Moves between states:
q420 i q44
q420 e q482
q420 z q202
q420 q q940
q795 i q103
q795 e q694
q795 z q683
q795 q q725
q252 i q694
q252 e q229
q252 z q31
q252 q q683
q857 i q519
q857 e q497
q857 z q840
q857 q q640
q350 i q696
q350 e q640
q350 z q138
q350 q q471
q138 i q310
q138 e q597
q138 z q727
q138 q q608
q239 i q640
q239 e q840
q239 z q853
q239 q q138
q696 i q931
q696 e q350
q696 z q310
q696 q q501
q234 i q351
q234 e q574
q234 z q370
q234 q q745
q70 i q229
q70 e q685
q70 z q966
q70 q q31
q574 i q234
q574 e q851
q574 z q89
q574 q q160
q776 i q856
q776 e q918
q776 z q312
q776 q q740
q363 i q86
q363 e q162
q363 z q804
q363 q q454
q31 i q525
q31 e q16
q31 z q778
q31 q q18
q214 i q778
q214 e q83
q214 z q254
q214 q q317
q851 i q574
q851 e q86
q851 z q454
q851 q q370
q589 i q21
q589 e q170
q589 z q813
q589 q q976
q794 i q497
q794 e q931
q794 z q501
q794 q q840
q393 i q312
q393 e q605
q393 z q851
q393 q q234
q640 i q350
q640 e q239
q640 z q597
q640 q q310
q575 i q454
q575 e q804
q575 z q70
q575 q q252
q482 i q420
q482 e q507
q482 z q37
q482 q q611
q778 i q974
q778 e q214
q778 z q129
q778 q q507
q86 i q851
q86 e q363
q86 z q575
q86 q q89
q454 i q89
q454 e q575
q454 z q229
q454 q q694
q219 i q918
q219 e q200
q219 z q605
q219 q q312
q202 i q611
q202 e q37
q202 z q335
q202 q q170
q216 i q983
q216 e q740
q216 z q834
q216 q q122
q18 i q758
q18 e q974
q18 z q507
q18 q q420
q335 i q422
q335 e q315
q335 z q497
q335 q q519
q160 i q745
q160 e q370
q160 z q795
q160 q q84
q608 i q718
q608 e q621
q608 z q983
q608 q q219
q976 i q227
q976 e q172
q976 z q696
q976 q q794
q968 i q122
q968 e q834
q968 z q162
q968 q q86
q931 i q794
q931 e q696
q931 z q471
q931 q q116
q804 i q575
q804 e q84
q804 z q685
q804 q q229
q15 i q725
q15 e q683
q15 z q758
q15 q q377
q377 i q966
q377 e q64
q377 z q44
q377 q q214
q840 i q239
q840 e q116
q840 z q204
q840 q q597
q172 i q976
q172 e q813
q172 z q350
q172 q q931
q705 i q740
q705 e q312
q705 z q234
q705 q q834
q122 i q605
q122 e q968
q122 z q363
q122 q q851
q310 i q471
q310 e q138
q310 z q621
q310 q q718
q725 i q685
q725 e q15
q725 z q64
q725 q q966
q64 i q377
q64 e q758
q64 z q420
q64 q q83
q683 i q15
q683 e q525
q683 z q18
q683 q q64
q525 i q683
q525 e q31
q525 z q974
q525 q q758
q605 i q393
q605 e q122
q605 z q86
q605 q q574
q497 i q857
q497 e q794
q497 z q116
q497 q q239
q519 i q813
q519 e q857
q519 z q239
q519 q q350
q983 i q200
q983 e q216
q983 z q968
q983 q q605
q621 i q608
q621 e q727
q621 z q216
q621 q q200
q359 i q204
q359 e q718
q359 z q219
q359 q q776
q16 i q31
q16 e q966
q16 z q214
q16 q q974
q853 i q597
q853 e q204
q853 z q776
q853 q q727
q856 i q727
q856 e q776
q856 z q705
q856 q q216
q312 i q705
q312 e q393
q312 z q574
q312 q q351
q351 i q834
q351 e q234
q351 z q160
q351 q q162
q694 i q795
q694 e q252
q694 z q525
q694 q q15
q162 i q363
q162 e q745
q162 z q84
q162 q q575
q597 i q138
q597 e q853
q597 z q856
q597 q q621
q229 i q252
q229 e q70
q229 z q16
q229 q q525
q21 i q760
q21 e q589
q21 z q172
q21 q q227
q116 i q840
q116 e q501
q116 z q359
q116 q q853
q37 i q202
q37 e q965
q37 z q315
q37 q q422
q471 i q501
q471 e q310
q471 z q608
q471 q q359
q718 i q359
q718 e q608
q718 z q200
q718 q q918
q227 i q315
q227 e q976
q227 z q931
q227 q q497
q745 i q162
q745 e q160
q745 z q103
q745 q q804
q758 i q64
q758 e q18
q758 z q482
q758 q q44
q370 i q160
q370 e q89
q370 z q694
q370 q q103
q685 i q70
q685 e q725
q685 z q377
q685 q q16
q918 i q776
q918 e q219
q918 z q393
q918 q q705
q940 i q254
q940 e q611
q940 z q170
q940 q q21
q611 i q940
q611 e q202
q611 z q422
q611 q q589
q317 i q507
q317 e q129
q317 z q760
q317 q q37
q315 i q335
q315 e q227
q315 z q794
q315 q q857
q44 i q83
q44 e q420
q44 z q611
q44 q q254
q740 i q216
q740 e q705
q740 z q351
q740 q q968
q200 i q219
q200 e q983
q200 z q122
q200 q q393
q974 i q18
q974 e q778
q974 z q317
q974 q q482
q834 i q968
q834 e q351
q834 z q745
q834 q q363
q422 i q170
q422 e q335
q422 z q857
q422 q q813
q89 i q370
q89 e q454
q89 z q252
q89 q q795
q103 i q84
q103 e q795
q103 z q15
q103 q q685
q129 i q317
q129 e q254
q129 z q21
q129 q q965
q83 i q214
q83 e q44
q83 z q940
q83 q q129
q813 i q172
q813 e q519
q813 z q640
q813 q q696
q501 i q116
q501 e q471
q501 z q718
q501 q q204
q507 i q482
q507 e q317
q507 z q965
q507 q q202
q760 i q965
q760 e q21
q760 z q976
q760 q q315
q965 i q37
q965 e q760
q965 z q227
q965 q q335
q254 i q129
q254 e q940
q254 z q589
q254 q q760
q84 i q804
q84 e q103
q84 z q725
q84 q q70
q170 i q589
q170 e q422
q170 z q519
q170 q q172
q966 i q16
q966 e q377
q966 z q83
q966 q q778
q727 i q621
q727 e q856
q727 z q740
q727 q q983
q204 i q853
q204 e q359
q204 z q918
q204 q q856

The rows follow the links: the fewer symbols apart two states are, the more alike their rows tend to be.

Name the state of each row.
[-4,8,21,-45,-9,6,-7,44,36,-17,5,29,10,-18,-14,38,-36,28,14,-1,-14,8,-13,6,25,12,0,-22,19,11,-13,-16,17,-21,0,0,-16,-1,17,9,-31,1,-4,-20,-17,2,-17,0,32,-12,-19,6]: q252
[-11,42,-20,-24,-11,4,-17,30,4,-14,-2,34,-17,-39,-13,5,19,5,-1,14,-13,-29,-17,-11,-11,0,-11,10,9,18,8,6,-4,-13,-24,-22,11,-7,15,-8,-17,-43,-1,1,18,18,4,-12,-6,-33,-44,14]: q851
[8,-8,23,-31,-12,-21,12,32,1,-5,-1,25,21,-20,1,28,-42,21,6,-2,-14,40,-19,16,32,22,1,-16,25,5,-7,-18,10,-13,1,14,2,-24,18,-4,-14,7,5,-27,-31,1,-5,17,35,-7,9,14]: q525
[-11,43,-20,-24,-13,4,-17,27,2,-15,-3,30,-18,-40,-10,4,20,4,-3,14,-15,-30,-17,-11,-14,-2,-11,12,7,17,7,9,-4,-15,-21,-24,14,-5,14,-7,-15,-46,-4,5,17,18,6,-11,-9,-36,-43,15]: q574
[-16,-13,-12,-20,2,-9,4,-5,-32,19,9,-29,9,29,1,-10,3,16,2,20,10,34,15,5,26,14,-11,-13,-2,-20,-7,21,2,7,15,6,-17,-26,-34,10,-1,15,7,-10,-30,-10,7,8,39,32,58,19]: q317
[-16,-9,-11,-22,4,-8,4,-7,-32,17,9,-31,11,27,4,-13,5,15,-3,19,10,32,18,4,23,13,-11,-12,-3,-22,-2,22,2,6,13,5,-13,-25,-36,13,0,15,10,-9,-29,-10,6,6,35,33,60,19]: q129
[4,-23,6,-16,-10,-29,19,22,-16,6,-2,21,13,-8,1,19,-35,11,8,8,-8,48,-19,14,40,22,1,-14,20,3,-9,-15,2,-3,-2,22,0,-34,12,-16,-8,9,8,-31,-31,2,7,23,41,5,22,16]: q377
[0,-29,-2,-9,-10,-28,21,16,-21,12,0,16,10,2,-3,14,-30,7,13,12,-2,47,-16,10,42,18,-2,-16,17,-1,-12,-12,1,2,-2,25,-5,-36,7,-16,-7,12,6,-30,-30,3,8,23,45,10,27,16]: q758
[32,-13,30,38,3,1,6,-36,4,-3,-9,-19,9,1,28,-7,-3,-18,-14,-37,1,-12,-1,8,-31,-15,15,17,-4,0,7,-14,-1,4,15,4,25,33,11,2,37,13,-7,25,11,-10,-3,4,-53,-12,-9,-26]: q310
[13,-12,32,33,26,20,2,-31,27,0,-1,-32,12,23,11,-10,-3,-14,-15,-29,9,-13,26,1,-28,-12,19,2,-21,-13,9,-6,4,11,15,0,-4,34,-6,18,16,33,-2,17,14,-18,-16,-12,-34,22,4,-31]: q350
[-15,26,-12,-20,-2,11,-9,44,32,-15,1,45,-15,-27,-30,21,-1,6,12,16,-11,-19,-12,-14,4,2,-2,-6,4,18,-2,-7,1,-10,-28,-11,-14,-6,23,-8,-38,-26,-1,-15,16,18,-8,-13,17,-17,-47,7]: q370
[1,-3,-31,7,-38,11,-23,-16,-11,-2,3,-7,-32,8,5,-3,30,-5,21,0,13,-38,-17,-7,-7,-32,-11,14,2,14,-23,9,-6,-8,9,-10,6,35,-2,-10,16,-28,-26,32,15,12,17,4,-30,-40,-32,-4]: q983
[31,-17,16,46,-7,-7,8,-37,-6,0,-10,-11,-1,-1,25,-8,1,-25,-8,-32,2,-12,-10,6,-26,-19,12,21,-1,6,2,-15,-5,4,10,7,29,29,15,-10,37,4,-10,26,16,-1,6,8,-52,-20,-17,-24]: q853
[2,-10,19,39,41,20,9,-28,27,3,-1,-26,10,27,-2,-16,3,-18,-16,-14,11,-11,36,-6,-26,-6,19,1,-29,-16,14,-2,-1,19,1,3,-14,20,-10,15,6,33,7,7,19,-17,-17,-19,-19,40,10,-27]: q497
[-13,15,6,-37,-6,13,-10,47,42,-17,4,38,-3,-16,-26,32,-24,20,19,9,-7,-7,-9,-5,18,6,-1,-18,9,13,-14,-12,11,-16,-12,-5,-21,3,20,5,-40,-6,-3,-19,-1,9,-15,-8,28,-12,-35,3]: q84
[9,-17,-27,28,-34,7,-13,-25,-12,2,0,-5,-32,11,8,-5,23,-17,19,-5,15,-30,-18,-6,-8,-31,-6,15,0,15,-22,1,-9,-2,6,0,8,32,5,-17,21,-21,-24,30,18,13,18,7,-37,-35,-33,-11]: q918
[-5,36,-23,-26,-28,8,-29,8,-9,-12,3,7,-22,-21,2,-1,31,9,4,8,-4,-35,-17,-8,-14,-14,-19,15,8,14,-3,17,-1,-19,-3,-27,14,14,-1,1,2,-46,-14,23,11,12,11,-6,-23,-45,-35,12]: q122
[-10,12,2,16,42,-7,17,-17,-18,14,-5,-24,16,8,1,-30,16,-12,-33,7,-1,15,31,-4,-18,18,5,6,-20,-24,35,16,-7,20,-9,-1,4,-31,-21,7,6,16,26,-8,4,-13,-2,-10,5,47,45,3]: q170
[-8,10,1,21,48,-5,18,-17,-13,12,-4,-22,15,10,0,-31,16,-13,-32,5,1,13,32,-4,-19,16,7,6,-23,-23,34,14,-8,23,-10,0,1,-28,-19,8,5,17,26,-9,6,-14,-4,-13,2,49,41,1]: q422
[-12,8,-4,-15,20,-9,6,-12,-33,16,5,-33,19,16,8,-24,12,11,-20,14,4,26,23,2,4,20,-9,-4,-7,-27,16,25,0,10,9,-4,-1,-29,-36,17,7,14,17,-7,-20,-14,1,-2,21,37,59,17]: q202
[-10,13,12,-39,-6,14,-9,46,43,-19,5,36,1,-16,-24,35,-27,21,20,6,-10,-3,-9,-2,20,7,-1,-20,10,13,-14,-13,12,-18,-9,-5,-23,4,19,5,-39,-4,-4,-18,-4,7,-17,-6,31,-12,-31,3]: q103
[25,-24,-3,50,-16,-6,3,-32,-13,2,-9,-3,-14,0,20,-8,8,-28,2,-22,6,-17,-17,3,-19,-24,8,21,1,12,-6,-13,-10,6,6,9,25,29,15,-20,34,-4,-15,26,18,6,13,13,-48,-25,-24,-19]: q718
[-1,3,-29,1,-38,11,-26,-12,-10,-4,5,-7,-32,6,5,-3,32,-3,22,3,10,-37,-17,-6,-8,-31,-13,13,4,14,-22,13,-5,-10,8,-13,6,33,-3,-7,14,-30,-25,32,15,12,16,1,-29,-42,-33,-1]: q216
[30,-11,34,35,7,6,3,-37,13,-4,-8,-26,13,7,25,-7,-4,-16,-16,-38,2,-12,8,8,-32,-13,17,14,-6,-4,7,-12,2,3,17,1,18,37,3,11,31,19,-7,24,12,-13,-8,-1,-49,-3,-4,-30]: q501
[16,-25,-17,42,-24,0,-3,-31,-13,4,-5,-1,-25,6,12,-8,16,-27,12,-13,10,-24,-18,-2,-12,-30,1,19,0,14,-15,-8,-11,4,5,7,16,30,11,-22,27,-14,-20,27,20,11,17,11,-41,-30,-29,-16]: q727

Each walk starts at a row. The symbols on each line, taken left to right, move it on to the next state.
Answer with the state's row; about right is enough.
start [25,-11,37,34,13,9,2,-35,17,-3,-6,-28,12,10,25,-7,-5,-12,-14,-39,2,-12,10,7,-32,-13,17,11,-11,-6,8,-12,4,5,18,-1,15,38,3,13,29,24,-5,24,11,-16,-12,-5,-47,2,-2,-31]
i q q q -> [2,-8,-30,14,-36,10,-21,-18,-12,0,3,-6,-33,9,6,-5,28,-11,20,-1,13,-34,-17,-6,-7,-32,-10,14,0,15,-22,7,-6,-5,8,-7,6,34,-1,-13,17,-24,-25,32,16,13,17,6,-33,-39,-33,-6]
q e e i -> [-5,31,-24,-23,-32,12,-30,6,-9,-11,4,4,-24,-18,2,-2,32,9,8,6,-2,-38,-16,-7,-14,-18,-19,14,7,14,-6,16,-1,-17,2,-26,12,19,-2,1,4,-43,-16,26,12,13,12,-5,-24,-47,-33,11]
start [11,-12,28,35,30,20,3,-31,28,1,-2,-31,13,25,8,-11,-1,-13,-14,-24,9,-13,29,-1,-29,-10,19,1,-22,-13,11,-6,2,12,12,1,-6,32,-7,18,13,34,0,14,17,-18,-18,-14,-29,26,7,-33]
i z q i e -> [28,-20,5,50,-12,-7,6,-34,-9,3,-10,-5,-9,0,21,-10,5,-26,-1,-26,5,-14,-16,3,-22,-22,11,20,0,10,-3,-14,-7,6,7,10,27,28,16,-16,36,-1,-14,25,18,2,10,10,-49,-24,-21,-21]
z e q q q -> [-15,33,-18,-19,-3,7,-11,38,22,-16,-1,44,-17,-33,-26,14,5,2,7,17,-12,-23,-15,-15,-1,4,-4,-1,5,19,3,-3,-1,-10,-30,-14,-4,-9,23,-11,-33,-33,1,-11,19,20,-3,-11,11,-22,-47,9]
start [-16,-5,-8,-21,7,-9,3,-8,-32,17,9,-32,13,25,4,-14,7,16,-7,17,10,29,20,4,18,16,-12,-10,-4,-24,3,23,0,8,13,2,-11,-26,-36,17,4,14,11,-9,-25,-11,5,4,32,33,61,18]
q i q e -> [-6,5,3,32,49,1,19,-19,-4,13,-5,-18,12,13,-3,-28,14,-19,-29,4,2,6,34,-8,-21,11,11,6,-26,-20,32,9,-9,23,-13,2,-2,-20,-15,6,3,20,24,-9,13,-11,-8,-15,-3,50,33,-7]
q i i q i -> [7,-11,25,36,34,21,5,-30,28,1,-2,-29,12,27,4,-13,-1,-16,-14,-22,11,-12,32,-3,-28,-10,19,2,-26,-14,10,-4,1,15,8,2,-10,29,-8,19,10,34,3,13,18,-17,-19,-15,-26,31,8,-30]
start [-7,-33,-12,-7,-8,-20,17,9,-25,16,4,4,4,16,-7,7,-21,6,16,19,6,44,-7,8,45,15,-5,-17,9,-5,-17,-3,-2,6,2,25,-13,-33,-7,-14,-7,15,6,-27,-29,2,9,22,49,19,38,16]
z e q z i e -> [-7,-1,5,37,50,5,18,-21,6,11,-5,-18,10,17,-6,-26,11,-22,-25,1,6,1,35,-9,-23,7,16,3,-30,-19,28,5,-7,25,-12,3,-8,-10,-12,6,2,25,21,-7,18,-14,-9,-17,-5,51,26,-12]
i i z i q -> [20,-12,35,33,19,16,2,-33,24,-3,-4,-32,15,16,18,-6,-4,-11,-15,-34,6,-13,18,5,-32,-13,17,6,-15,-10,10,-9,4,6,19,-1,4,37,-3,18,24,30,-4,22,11,-18,-14,-9,-41,11,1,-33]
start [-8,13,15,-40,-7,12,-10,45,41,-16,6,32,4,-15,-20,36,-30,24,17,4,-10,2,-10,1,21,9,0,-20,13,12,-15,-15,14,-18,-7,-4,-21,3,18,8,-36,-1,-4,-19,-9,5,-16,-6,31,-12,-27,3]
q e e z q q -> [-15,0,-6,-20,12,-9,4,-11,-31,17,7,-34,15,23,6,-18,9,14,-11,17,6,29,22,6,13,15,-11,-8,-5,-26,9,24,3,9,12,0,-7,-26,-38,17,4,13,14,-9,-26,-14,4,2,28,34,61,17]
e e e z e -> [-7,1,5,35,51,3,19,-21,0,11,-4,-18,10,16,-4,-28,13,-20,-28,2,5,3,35,-8,-22,10,14,5,-29,-21,31,7,-7,26,-12,3,-6,-17,-13,6,3,23,23,-7,16,-12,-9,-14,-3,50,27,-11]
start [32,-15,26,41,-1,-1,6,-36,1,-2,-9,-16,6,0,27,-7,-4,-20,-13,-36,0,-12,-5,7,-30,-16,15,18,-1,2,5,-15,-2,4,15,6,27,33,11,-2,36,10,-8,27,13,-8,-1,6,-53,-14,-11,-26]
e z i i -> [19,-24,-11,45,-24,-3,0,-32,-14,3,-6,-2,-22,6,14,-8,13,-27,10,-16,10,-21,-17,0,-15,-28,3,20,-1,13,-12,-9,-12,5,4,8,19,28,13,-23,30,-11,-17,26,20,11,14,12,-44,-29,-28,-17]
q q i q -> [-8,43,-20,-28,-19,5,-23,19,-6,-14,-1,20,-18,-34,-4,0,27,8,-1,10,-11,-32,-17,-10,-15,-5,-15,14,9,16,6,13,-3,-18,-13,-27,16,1,7,-3,-7,-47,-7,13,13,15,8,-9,-16,-41,-39,15]
start [-13,4,-5,-18,15,-8,6,-12,-32,16,7,-35,18,19,7,-19,10,12,-16,15,5,28,24,4,8,17,-9,-4,-6,-26,13,26,1,9,12,-3,-5,-29,-36,19,5,14,13,-8,-23,-13,4,0,24,35,62,19]
e e q e -> [-8,8,1,27,48,-2,19,-18,-10,13,-4,-19,14,12,-2,-30,14,-18,-31,5,3,8,32,-6,-21,15,9,6,-26,-21,34,12,-8,23,-12,-1,0,-24,-17,6,4,18,24,-9,9,-13,-6,-15,1,49,36,-2]
e z i i -> [-2,-10,15,41,45,17,13,-27,25,6,-4,-26,9,27,-4,-19,4,-21,-16,-11,9,-9,37,-7,-26,-3,18,0,-30,-16,15,-1,-2,21,0,3,-12,13,-10,13,2,33,10,4,21,-15,-16,-17,-16,44,13,-27]
